Below are the code and all the weights of a small trained network. Each question names an input and a class and asks about switching units off, where a switched-off unit gives its printed mean instead of its output.

import numpy as np


def w(rows, s, z=0):
    codes = np.array(rows[::2]) - 128.0
    scale = np.full(codes.shape[1], s)
    scale[-1] = z or s
    return codes * scale


def f(y):
    return y / 2 * (1 + np.tanh(0.7978845608 * (y + 0.044715 * y**3)))


def log_softmax(a):
    a = a - a.max(-1, keepdims=True)
    return a - np.log(np.exp(a).sum(-1, keepdims=True))


def net(x, mask):
    res = np.array(x, float).reshape(1, 6) / 4 @ E
    y = f(res @ A[0][:, :-1].T + A[0][:, -1])
    res = res + np.where(mask, y, B[0][:, -1]) @ B[0][:, :-1]
    return log_softmax(res[-1] @ U[:, :-1].T + U[:, -1])


A, B = {}, {}
E = w([
[130,240,100,161,189,74,136,135,204,126,170,78],'x0',
[84,89,125,71,153,99,113,197,95,249,171,82],'x1',
[92,133,154,143,109,99,139,139,135,126,123,134],'x2',
[107,129,119,133,115,131,130,134,140,131,117,124],'x3',
[127,127,137,158,109,108,148,119,113,135,145,128],'x4',
[139,153,74,89,166,85,227,166,52,126,53,150],'x5',
],0.016)
A[0] = w([
[116,95,114,104,139,113,145,121,127,131,108,117,73],'neuron 1',
[133,122,144,108,137,110,162,120,159,90,127,123,78],'neuron 2',
[140,107,150,129,88,168,136,113,112,100,96,181,199],'neuron 3',
[127,130,143,149,103,177,125,113,101,78,98,176,201],'neuron 4',
[137,126,111,132,133,132,153,127,145,118,118,135,42],'neuron 5',
[159,144,116,130,121,135,99,112,151,102,154,125,180],'neuron 6',
[124,161,162,143,127,145,111,96,173,74,178,100,190],'neuron 7',
[114,131,101,111,116,110,128,115,131,111,142,137,65],'neuron 8',
[144,178,91,147,170,99,187,124,106,102,57,141,97],'neuron 9',
[136,197,109,173,130,128,127,92,149,93,99,105,151],'neuron 10',
[121,154,103,122,168,94,134,177,149,187,190,78,23],'neuron 11',
[138,137,132,129,133,133,139,114,118,129,130,116,45],'neuron 12',
[95,8,134,87,97,153,120,166,71,190,142,130,130],'neuron 13',
[116,112,117,135,137,117,145,112,125,127,106,91,91],'neuron 14',
[149,101,152,128,93,139,123,137,135,134,127,123,81],'neuron 15',
[139,199,114,156,140,134,138,123,157,75,138,153,106],'neuron 16',
[110,75,117,110,153,114,167,130,95,140,101,126,100],'neuron 17',
[141,55,130,153,91,154,148,87,122,59,76,157,207],'neuron 18',
[131,166,77,96,136,95,197,144,76,122,80,149,161],'neuron 19',
[112,86,172,145,93,155,23,87,159,164,185,108,254],'neuron 20',
],0.014,0.0078)
B[0] = w([
[134,124,140,130,108,128,125,146,98,115,112,122,138],'neuron 1',
[150,111,86,116,133,110,126,126,146,133,129,127,139],'neuron 2',
[122,183,162,59,66,152,72,161,153,187,197,91,185],'neuron 3',
[99,148,136,114,82,135,95,149,152,143,167,93,186],'neuron 4',
[164,131,113,133,133,96,109,135,122,126,130,131,132],'neuron 5',
[108,128,131,139,104,141,161,103,139,105,139,134,171],'neuron 6',
[110,112,127,131,84,186,185,62,98,79,102,94,208],'neuron 7',
[109,142,125,123,125,96,140,137,141,148,106,131,125],'neuron 8',
[206,142,89,155,173,31,83,168,166,109,115,161,190],'neuron 9',
[94,75,87,170,144,128,151,91,135,108,89,162,194],'neuron 10',
[94,182,165,59,50,160,78,174,178,207,218,81,201],'neuron 11',
[154,139,115,117,117,130,123,132,135,156,91,136,125],'neuron 12',
[172,66,146,195,201,110,165,110,101,109,60,183,224],'neuron 13',
[152,148,165,144,103,90,112,137,116,145,107,146,130],'neuron 14',
[130,123,150,151,161,117,112,139,153,132,128,126,145],'neuron 15',
[165,85,80,159,186,98,156,95,129,84,78,136,189],'neuron 16',
[185,152,125,130,119,111,154,154,86,164,77,97,161],'neuron 17',
[113,170,135,84,92,135,88,166,153,168,176,121,204],'neuron 18',
[214,116,102,83,160,43,102,203,89,148,139,129,197],'neuron 19',
[120,109,163,183,177,135,106,92,246,116,141,188,253],'neuron 20',
],0.012,0.032)
U = w([
[79,165,171,121,99,181,97,111,170,148,202,107,254],'0',
[158,92,129,169,194,74,115,117,158,101,104,183,156],'1',
[139,199,121,83,101,89,84,180,105,160,167,83,45],'2',
[152,98,141,136,160,108,171,140,10,143,73,129,70],'3',
[95,107,111,154,120,151,199,56,127,67,97,114,106],'4',
],0.014,0.0045)

Each question gives the input, the list of numbers given to net, and the class t.
The units are the neurons (one row each of A and B). Each row of codes is followed by its name. A weight is (code - 128) times the scale printed after its matrix; where a second scale follows, it is the last column's (A, B and U).
mask holds one flag per neuron, in row order. A switched-off neuron (its flag False) gives its mean, the last column of its row in B, instead of its output. The means were averaged over made-up inputs and are rounded, as every weight is.
A unit's drop is (log p(t) with every unit on - log p(t) with that unit switched off) / (log p(t) with every unit on - log p(t) with every unit switched off).
The circuit of an input: a set's keep is (log p(t) with only the set's units on - log p(t) with every unit switched off) / (log p(t) with every unit on - log p(t) with every unit switched off). Starting from the 12 units with the biggest drops (on a tie, the unit counted first), units are removed one at a time, each time the one whose removal leaves the highest keep (on an exact tie, the one counted first), for as long as the keep stays at least 0.8.
circuit, biggest first: the units of the circuit, biggest drop first
most important unit: the unit with the biggest drop
k most important neurons: the k neurons with the biggest drops, biggest first
drop when u is switched off: that unit's drop, to one decimal
input [-1,5,8,-6,5,-8], class 1: most important unit -> neuron 13
input [0,1,5,-3,-2,2], class 3: circuit, biggest first -> [neuron 20; neuron 11]
input [6,1,-4,-3,-4,-2], class 0: 2 most important neurons -> [neuron 11; neuron 13]
input [0,-7,8,-5,-7,-6], class 0: 2 most important neurons -> [neuron 18; neuron 3]
input [-1,1,3,-4,-8,5], class 3: 2 most important neurons -> [neuron 20; neuron 11]
input [-1,0,3,8,6,-4], class 0: 3 most important neurons -> [neuron 16; neuron 13; neuron 9]
input [0,-6,-5,3,-5,-1], class 0: 2 most important neurons -> [neuron 18; neuron 13]
input [1,-5,4,0,-2,-8], class 4: 3 most important neurons -> [neuron 7; neuron 11; neuron 16]
input [0,-3,-1,-1,7,1], class 2: 2 most important neurons -> [neuron 20; neuron 13]
input [8,0,4,-4,1,-5], class 4: 2 most important neurons -> [neuron 7; neuron 16]
input [-7,0,-6,-1,-2,-3], class 0: 2 most important neurons -> [neuron 3; neuron 18]
input [-2,2,-5,-2,7,5], class 3: drop when neuron 20 is switched off -> 0.5
input [4,-4,2,7,6,-8], class 4: drop when neuron 7 is switched off -> 0.2
input [-6,-6,-7,3,6,0], class 0: drop when neuron 19 is switched off -> 0.1
input [-7,5,-7,1,4,1], class 3: most important unit -> neuron 17
